(in the rows, 128 means zero)
104, 131, 99, 123, 138, 153, 131, 140, 121, 81, 139, 103, 148, 124, 127, 117, 133, 128, 125, 144, 136, 151, 97, 124, 124, 117, 124, 126, 93, 123, 131, 148, 116, 109  Z703
120, 117, 132, 123, 135, 98, 124, 132, 113, 135, 128, 133, 146, 117, 111, 117, 131, 145, 112, 130, 144, 129, 91, 103, 145, 119, 138, 143, 127, 124, 146, 128, 97, 153  Z914
105, 119, 78, 118, 133, 95, 155, 119, 130, 89, 112, 99, 138, 145, 135, 94, 125, 163, 134, 159, 133, 148, 133, 107, 105, 113, 148, 110, 124, 145, 160, 142, 111, 123  Z541
129, 141, 109, 116, 139, 80, 123, 123, 129, 156, 101, 130, 141, 144, 133, 142, 130, 162, 147, 131, 139, 131, 151, 135, 111, 124, 134, 128, 126, 125, 137, 149, 149, 111  Z930
73, 155, 90, 149, 102, 148, 129, 127, 148, 74, 80, 118, 120, 140, 153, 161, 76, 134, 135, 127, 110, 146, 118, 124, 113, 117, 105, 118, 137, 163, 101, 162, 119, 111  Z786
94, 107, 132, 111, 100, 108, 106, 169, 134, 143, 74, 96, 163, 90, 95, 115, 76, 134, 142, 105, 160, 157, 80, 96, 87, 144, 148, 158, 84, 177, 87, 139, 120, 62  Z703
127, 141, 135, 107, 164, 108, 139, 118, 124, 151, 125, 126, 146, 138, 141, 147, 123, 111, 137, 123, 146, 120, 141, 139, 114, 111, 147, 119, 129, 141, 112, 139, 135, 117  Z752
118, 137, 135, 130, 144, 118, 111, 138, 126, 149, 123, 127, 117, 106, 116, 124, 112, 146, 116, 133, 132, 127, 120, 122, 135, 122, 131, 145, 149, 136, 106, 129, 119, 127  Z81
105, 139, 137, 101, 101, 97, 142, 135, 144, 140, 106, 121, 91, 104, 139, 87, 108, 141, 177, 122, 138, 116, 113, 136, 166, 127, 144, 135, 157, 107, 138, 135, 133, 128  Z930
105, 122, 123, 130, 125, 113, 126, 140, 131, 142, 100, 139, 160, 85, 136, 118, 110, 151, 126, 121, 122, 121, 115, 114, 137, 135, 134, 148, 138, 133, 114, 143, 132, 131  Z273
129, 133, 102, 134, 153, 108, 117, 117, 125, 126, 130, 127, 108, 128, 140, 130, 134, 113, 137, 145, 139, 126, 129, 129, 135, 126, 133, 123, 133, 125, 116, 139, 132, 124  Z930
123, 119, 116, 110, 137, 139, 115, 140, 143, 134, 120, 102, 108, 128, 131, 123, 116, 131, 138, 133, 123, 135, 130, 133, 87, 141, 145, 125, 123, 121, 111, 126, 124, 97  Z930
93, 144, 100, 107, 94, 118, 108, 120, 147, 107, 120, 145, 158, 150, 116, 162, 154, 128, 113, 159, 122, 160, 89, 148, 125, 110, 121, 145, 122, 139, 90, 110, 125, 111  Z786
128, 170, 162, 127, 132, 138, 162, 127, 118, 167, 112, 165, 155, 90, 122, 84, 143, 163, 143, 110, 113, 110, 80, 168, 122, 113, 132, 130, 105, 77, 147, 122, 160, 106  Z752
123, 125, 124, 156, 91, 71, 141, 117, 134, 156, 108, 121, 192, 108, 128, 168, 133, 165, 105, 127, 113, 113, 155, 83, 145, 150, 128, 117, 126, 161, 136, 104, 134, 148  Z914
148, 95, 124, 134, 165, 167, 113, 161, 146, 121, 133, 135, 14, 133, 144, 57, 109, 60, 121, 148, 124, 130, 58, 150, 100, 118, 151, 146, 161, 108, 89, 123, 95, 132  Z752
121, 114, 95, 122, 137, 135, 129, 122, 138, 149, 147, 131, 67, 116, 137, 123, 105, 122, 117, 143, 117, 117, 120, 122, 128, 117, 147, 123, 125, 108, 116, 116, 104, 137  Z914
128, 130, 107, 144, 135, 102, 149, 109, 103, 134, 127, 146, 139, 108, 153, 130, 113, 128, 119, 133, 127, 120, 79, 76, 141, 134, 119, 138, 121, 121, 112, 142, 135, 146  Z881
94, 116, 136, 131, 146, 107, 117, 144, 135, 116, 77, 98, 187, 68, 110, 154, 120, 168, 143, 112, 136, 136, 155, 123, 111, 149, 128, 128, 152, 182, 142, 133, 127, 100  Z236
102, 131, 99, 142, 132, 149, 140, 118, 143, 126, 137, 109, 114, 126, 120, 128, 111, 120, 128, 169, 143, 121, 106, 136, 121, 103, 147, 119, 109, 145, 127, 139, 112, 116  Z752
122, 122, 110, 104, 160, 144, 116, 142, 145, 128, 125, 126, 113, 126, 127, 116, 109, 134, 118, 142, 107, 140, 131, 142, 91, 119, 141, 142, 160, 141, 82, 123, 123, 105  Z273
111, 132, 132, 129, 115, 113, 125, 148, 139, 134, 127, 128, 173, 96, 122, 120, 136, 151, 115, 146, 117, 133, 123, 98, 167, 151, 121, 142, 132, 140, 113, 130, 108, 149  Z786
139, 160, 119, 142, 130, 106, 155, 111, 114, 148, 105, 127, 174, 125, 133, 127, 87, 145, 152, 115, 134, 122, 133, 103, 138, 122, 114, 133, 124, 129, 96, 163, 136, 132  Z930
96, 131, 125, 125, 124, 124, 118, 163, 132, 89, 126, 108, 177, 148, 135, 168, 165, 146, 122, 134, 125, 129, 87, 87, 148, 113, 115, 119, 120, 134, 109, 135, 133, 125  Z786
109, 102, 139, 149, 82, 106, 138, 113, 99, 126, 109, 103, 148, 117, 170, 192, 150, 148, 163, 106, 174, 131, 139, 54, 89, 141, 120, 131, 100, 101, 148, 135, 145, 142  Z930
128, 140, 148, 107, 136, 117, 132, 116, 140, 143, 130, 138, 163, 135, 111, 147, 165, 141, 142, 153, 127, 133, 147, 145, 125, 127, 152, 121, 141, 147, 94, 101, 113, 108  Z165
79, 91, 118, 114, 157, 113, 129, 122, 118, 128, 116, 118, 166, 71, 108, 154, 115, 122, 83, 128, 129, 125, 20, 128, 118, 154, 129, 136, 126, 164, 107, 105, 103, 122  Z881
112, 134, 117, 141, 134, 103, 131, 136, 121, 136, 118, 139, 138, 92, 133, 106, 118, 144, 116, 127, 129, 121, 115, 107, 160, 132, 131, 135, 124, 130, 115, 138, 124, 143  Z81
118, 120, 134, 105, 145, 141, 116, 137, 136, 153, 124, 113, 148, 93, 112, 140, 110, 137, 118, 124, 128, 134, 125, 149, 106, 138, 123, 155, 146, 137, 109, 127, 130, 116  Z273
129, 134, 121, 133, 142, 148, 122, 145, 125, 113, 139, 123, 108, 128, 119, 128, 106, 149, 118, 122, 125, 134, 114, 94, 124, 124, 104, 136, 125, 121, 129, 135, 142, 134  Z81
123, 88, 56, 116, 130, 139, 124, 115, 127, 65, 153, 95, 44, 175, 165, 152, 104, 123, 143, 119, 115, 124, 196, 121, 82, 112, 149, 84, 126, 112, 174, 139, 116, 118  Z703
80, 123, 124, 121, 157, 101, 140, 135, 145, 142, 145, 115, 158, 100, 133, 143, 162, 161, 93, 174, 123, 117, 126, 105, 175, 124, 158, 104, 149, 167, 120, 117, 122, 141  Z165
121, 106, 98, 108, 128, 84, 147, 114, 127, 151, 136, 154, 104, 108, 137, 134, 115, 153, 126, 132, 116, 109, 130, 107, 130, 136, 145, 128, 143, 131, 126, 109, 132, 135  Z881
116, 141, 127, 123, 154, 112, 116, 120, 130, 133, 108, 136, 130, 111, 140, 122, 124, 122, 147, 133, 129, 119, 145, 145, 131, 130, 153, 128, 150, 142, 111, 143, 125, 109  Z273
112, 149, 121, 133, 139, 113, 122, 135, 132, 119, 121, 104, 200, 98, 127, 139, 101, 122, 115, 136, 126, 131, 150, 94, 170, 155, 124, 129, 128, 180, 106, 165, 120, 133  Z786
83, 127, 98, 127, 120, 139, 144, 120, 131, 81, 156, 103, 158, 121, 116, 148, 113, 147, 139, 144, 132, 127, 128, 88, 170, 125, 121, 106, 100, 141, 133, 132, 84, 140  Z703
124, 126, 104, 117, 128, 131, 105, 127, 136, 121, 121, 133, 108, 147, 116, 135, 105, 136, 136, 126, 129, 143, 135, 139, 97, 111, 121, 143, 131, 126, 112, 129, 109, 115  Z273
105, 127, 99, 138, 151, 112, 133, 139, 132, 126, 125, 105, 154, 125, 136, 120, 134, 154, 118, 160, 134, 128, 127, 105, 120, 104, 146, 119, 111, 136, 127, 147, 103, 124  Z752
137, 144, 128, 115, 176, 90, 120, 123, 124, 170, 114, 132, 107, 110, 129, 120, 129, 109, 128, 132, 140, 121, 111, 171, 139, 129, 138, 135, 148, 135, 105, 133, 145, 113  Z81
94, 116, 98, 128, 108, 123, 151, 114, 130, 84, 142, 126, 127, 104, 127, 104, 137, 143, 150, 150, 139, 139, 117, 83, 150, 133, 126, 117, 102, 119, 143, 108, 89, 149  Z541
132, 137, 133, 140, 136, 120, 143, 141, 133, 137, 143, 138, 150, 122, 110, 108, 133, 147, 128, 151, 136, 126, 118, 91, 158, 138, 122, 132, 124, 137, 110, 129, 124, 151  Z930
99, 154, 151, 104, 135, 162, 129, 132, 146, 141, 121, 106, 109, 110, 132, 125, 108, 129, 148, 115, 116, 124, 123, 144, 120, 146, 130, 101, 112, 117, 138, 121, 133, 96  Z541
138, 153, 165, 122, 120, 102, 128, 129, 144, 148, 89, 107, 178, 146, 115, 134, 123, 149, 151, 139, 133, 141, 162, 126, 115, 143, 148, 128, 150, 176, 112, 140, 120, 101  Z165
98, 102, 84, 159, 166, 175, 99, 140, 123, 159, 161, 118, 148, 120, 99, 162, 92, 126, 25, 175, 111, 107, 42, 160, 155, 85, 132, 148, 147, 139, 98, 162, 87, 160  Z703
140, 153, 114, 141, 158, 132, 164, 89, 114, 120, 116, 107, 147, 151, 122, 134, 126, 105, 142, 144, 144, 134, 113, 154, 90, 102, 144, 101, 132, 160, 111, 136, 147, 94  Z236
130, 141, 102, 123, 158, 98, 104, 98, 114, 125, 138, 140, 160, 116, 124, 119, 118, 98, 96, 157, 106, 130, 45, 114, 181, 122, 129, 155, 155, 127, 89, 127, 126, 136  Z703
119, 137, 104, 141, 182, 156, 154, 145, 124, 124, 129, 106, 143, 173, 127, 118, 134, 125, 133, 155, 165, 143, 92, 121, 79, 109, 129, 97, 37, 124, 126, 171, 89, 112  Z752
126, 124, 162, 98, 191, 67, 132, 140, 136, 175, 139, 93, 217, 109, 89, 164, 135, 178, 87, 120, 114, 122, 145, 82, 150, 158, 120, 105, 161, 191, 135, 92, 144, 143  Z236
108, 105, 87, 100, 122, 121, 128, 131, 151, 139, 139, 130, 89, 157, 131, 154, 114, 145, 102, 160, 110, 128, 112, 131, 94, 113, 150, 127, 145, 144, 104, 111, 123, 115  Z881
117, 118, 101, 118, 114, 135, 136, 130, 156, 133, 118, 111, 111, 145, 142, 147, 123, 139, 147, 151, 114, 129, 102, 115, 127, 112, 129, 125, 132, 116, 85, 120, 112, 120  Z165
151, 133, 151, 114, 153, 133, 121, 110, 126, 110, 95, 147, 120, 154, 127, 139, 102, 96, 168, 125, 141, 139, 146, 136, 93, 138, 149, 147, 169, 154, 104, 145, 96, 119  Z914
114, 123, 125, 109, 137, 150, 124, 135, 138, 132, 140, 136, 110, 141, 116, 138, 131, 132, 124, 132, 121, 120, 106, 134, 118, 101, 151, 115, 140, 124, 118, 112, 140, 113  Z236
145, 127, 149, 152, 128, 115, 92, 145, 108, 152, 148, 140, 177, 95, 160, 143, 156, 129, 77, 107, 105, 106, 142, 86, 186, 151, 105, 137, 140, 87, 164, 141, 160, 185  Z541
88, 142, 106, 123, 87, 144, 121, 136, 135, 63, 117, 84, 234, 115, 146, 157, 144, 143, 115, 140, 101, 158, 127, 99, 123, 130, 121, 131, 110, 141, 94, 128, 126, 97  Z703
131, 123, 132, 87, 127, 121, 149, 136, 152, 158, 125, 108, 102, 144, 124, 127, 95, 135, 127, 134, 118, 135, 125, 143, 95, 150, 134, 127, 143, 148, 113, 115, 114, 116  Z881
133, 138, 132, 109, 157, 114, 107, 133, 119, 143, 120, 124, 162, 101, 118, 135, 125, 124, 118, 123, 131, 142, 141, 146, 117, 142, 127, 146, 135, 145, 112, 144, 129, 110  Z786
123, 143, 135, 115, 140, 144, 132, 122, 146, 137, 129, 137, 127, 121, 130, 130, 117, 121, 141, 135, 119, 121, 138, 153, 131, 128, 131, 129, 140, 122, 124, 126, 116, 129  Z752
130, 127, 131, 116, 143, 148, 118, 136, 154, 145, 123, 110, 125, 149, 113, 138, 110, 134, 131, 147, 107, 118, 121, 135, 121, 120, 149, 122, 164, 140, 108, 125, 116, 117  Z236
135, 151, 135, 118, 134, 108, 133, 116, 109, 135, 134, 136, 142, 122, 133, 142, 136, 122, 133, 125, 134, 117, 129, 141, 136, 120, 135, 129, 139, 132, 124, 137, 148, 111  Z881
108, 118, 111, 105, 131, 143, 132, 115, 141, 121, 123, 127, 111, 138, 134, 134, 114, 131, 138, 145, 121, 131, 130, 131, 99, 124, 151, 120, 139, 130, 121, 121, 115, 117  Z541
135, 126, 114, 108, 149, 141, 128, 128, 143, 141, 139, 126, 100, 146, 119, 127, 137, 119, 152, 151, 127, 108, 125, 170, 140, 100, 159, 116, 140, 118, 101, 132, 108, 107  Z165
142, 135, 133, 114, 82, 128, 121, 112, 133, 120, 138, 113, 201, 114, 125, 142, 142, 179, 161, 126, 113, 138, 210, 88, 122, 176, 119, 136, 101, 91, 167, 123, 117, 136  Z930
126, 135, 91, 106, 146, 91, 121, 134, 147, 145, 131, 129, 118, 126, 131, 123, 115, 119, 115, 147, 122, 139, 148, 119, 139, 139, 136, 124, 125, 160, 99, 132, 141, 117  Z786
122, 124, 105, 136, 149, 102, 120, 110, 124, 132, 113, 145, 122, 139, 148, 186, 114, 135, 124, 138, 110, 111, 183, 117, 81, 122, 165, 110, 166, 185, 76, 123, 128, 92  Z881
127, 135, 127, 120, 175, 112, 109, 134, 102, 132, 134, 134, 185, 134, 126, 183, 140, 127, 120, 113, 134, 79, 141, 147, 152, 116, 153, 107, 129, 145, 148, 176, 148, 110  Z881
146, 160, 143, 124, 149, 94, 109, 125, 104, 121, 85, 126, 163, 116, 161, 89, 127, 126, 144, 105, 139, 169, 124, 101, 104, 174, 107, 148, 103, 99, 149, 168, 142, 123  Z930
115, 136, 129, 162, 123, 176, 83, 158, 135, 135, 99, 88, 134, 82, 128, 97, 111, 119, 106, 137, 126, 156, 112, 136, 90, 151, 131, 138, 93, 125, 134, 159, 113, 92  Z236
110, 183, 143, 143, 93, 150, 142, 109, 142, 142, 120, 136, 160, 175, 126, 155, 108, 138, 111, 116, 100, 110, 161, 157, 103, 128, 152, 70, 102, 153, 125, 126, 158, 94  Z930
131, 139, 109, 109, 118, 124, 103, 139, 148, 138, 117, 128, 152, 136, 109, 152, 127, 137, 138, 140, 122, 135, 139, 139, 126, 114, 132, 147, 121, 131, 98, 126, 118, 101  Z914
86, 127, 194, 123, 140, 109, 146, 156, 115, 129, 126, 132, 60, 146, 180, 204, 150, 161, 189, 57, 151, 79, 139, 77, 171, 135, 97, 71, 135, 85, 199, 139, 139, 176  Z786
109, 131, 125, 131, 147, 107, 132, 120, 115, 144, 111, 138, 189, 88, 127, 135, 128, 148, 121, 131, 133, 131, 100, 101, 152, 123, 125, 144, 139, 131, 111, 138, 127, 144  Z236
136, 143, 130, 141, 114, 111, 144, 121, 125, 159, 135, 143, 182, 115, 109, 94, 139, 154, 103, 161, 126, 134, 105, 90, 148, 125, 148, 138, 120, 135, 132, 126, 152, 141  Z236
129, 106, 115, 116, 105, 130, 152, 94, 110, 105, 119, 169, 65, 195, 174, 129, 130, 110, 191, 142, 165, 149, 80, 51, 87, 104, 158, 137, 102, 78, 99, 139, 100, 145  Z165
